Below is a small trained network, with its code and all its weights. Each question gives an input and a class and asks what happens when units are switched off, that is, made to give their printed mean instead of their output.

import numpy as np


def w(rows, s, z=0):
    codes = np.array(rows[::2]) - 128.0
    scale = np.full(codes.shape[1], s)
    scale[-1] = z or s
    return codes * scale


def norm(h):
    return h / np.sqrt((h * h).mean(-1, keepdims=True) + 1e-5)


def f(y):
    return y / 2 * (1 + np.tanh(0.7978845608 * (y + 0.044715 * y**3)))


def log_softmax(a):
    a = a - a.max(-1, keepdims=True)
    return a - np.log(np.exp(a).sum(-1, keepdims=True))


def net(x, mask):
    res = np.array(x, float).reshape(1, 3) / 4 @ E
    u = 0
    for l in range(4):
        y = f(norm(res) @ A[l][:, :-1].T + A[l][:, -1])
        res = res + np.where(mask[u : u + 3], y, B[l][:, -1]) @ B[l][:, :-1]
        u += 3
    return log_softmax(norm(res)[-1] @ U[:, :-1].T + U[:, -1])


A, B = {}, {}
E = w([
[187,1,96,193],'x0',
[172,208,81,162],'x1',
[169,26,179,76],'x2',
],0.0078)
A[0] = w([
[186,130,255,81,6],'0.n1',
[138,26,39,142,51],'0.n2',
[191,126,121,185,102],'0.n3',
],0.007,0.0016)
B[0] = w([
[35,99,240,131,181],'0.n1',
[168,144,70,245,254],'0.n2',
[93,85,167,106,189],'0.n3',
],0.011,0.0024)
A[1] = w([
[102,117,128,106,91],'1.n1',
[129,247,139,130,246],'1.n2',
[128,129,84,132,139],'1.n3',
],0.011,0.0013)
B[1] = w([
[121,255,202,210,127],'1.n1',
[79,177,26,56,254],'1.n2',
[73,117,186,85,147],'1.n3',
],0.0072,0.0063)
A[2] = w([
[244,88,133,151,253],'2.n1',
[195,80,3,216,135],'2.n2',
[216,98,165,194,16],'2.n3',
],0.0056,0.0011)
B[2] = w([
[1,119,105,228,180],'2.n1',
[95,58,188,165,252],'2.n2',
[134,83,61,175,159],'2.n3',
],0.013,0.0042)
A[3] = w([
[107,12,81,179,205],'3.n1',
[99,92,119,188,5],'3.n2',
[141,110,218,116,173],'3.n3',
],0.011,0.0017)
B[3] = w([
[253,132,18,69,254],'3.n1',
[162,28,28,106,182],'3.n2',
[142,80,145,244,150],'3.n3',
],0.0079,0.0091)
U = w([
[165,29,91,172,229],'0',
[108,67,249,144,4],'1',
[98,194,106,109,203],'2',
],0.018,0.0017)

Each question gives the input, the list of numbers given to net, and the class t.
The units are the neurons (one row each of A and B). Each row of codes is followed by its name. A weight is (code - 128) times the scale printed after its matrix; where a second scale follows, it is the last column's (A, B and U).
mask holds one flag per neuron, layer by layer. A switched-off neuron (its flag False) gives its mean, the last column of its row in B, instead of its output. The means were averaged over made-up inputs and are rounded, as every weight is.
A unit's drop is (log p(t) with every unit on - log p(t) with that unit switched off) / (log p(t) with every unit on - log p(t) with every unit switched off).
The circuit of an input: a set's keep is (log p(t) with only the set's units on - log p(t) with every unit switched off) / (log p(t) with every unit on - log p(t) with every unit switched off). Starting from all 12 units, units are removed one at a time, each time the one whose removal leaves the highest keep (on an exact tie, the one counted first), for as long as the keep stays at least 0.8.
circuit, biggest first: the units of the circuit, biggest drop first
top k neurons: the k neurons with the biggest drops, biggest first
top k neurons in layer l: the k neurons of layer l with the biggest drops, biggest first
drop of u: that unit's drop, to one decimal
input [-7,3,8], class 1: circuit, biggest first	[0.n1]
input [0,-6,-3], class 1: top 3 neurons	[0.n2; 1.n2; 3.n1]
input [-8,5,8], class 1: top 3 neurons	[0.n1; 3.n1; 0.n2]
input [-6,6,8], class 1: top 2 neurons	[0.n1; 3.n1]
input [-6,-2,3], class 1: top 2 neurons in layer 0	[0.n1; 0.n2]
input [-5,-3,2], class 1: top 2 neurons in layer 3	[3.n1; 3.n3]
input [2,-4,-7], class 2: drop of 1.n3	0.5
input [-1,4,4], class 1: drop of 0.n1	1.0
input [-2,4,7], class 1: drop of 0.n1	1.1
input [-8,-1,8], class 1: drop of 0.n1	0.1
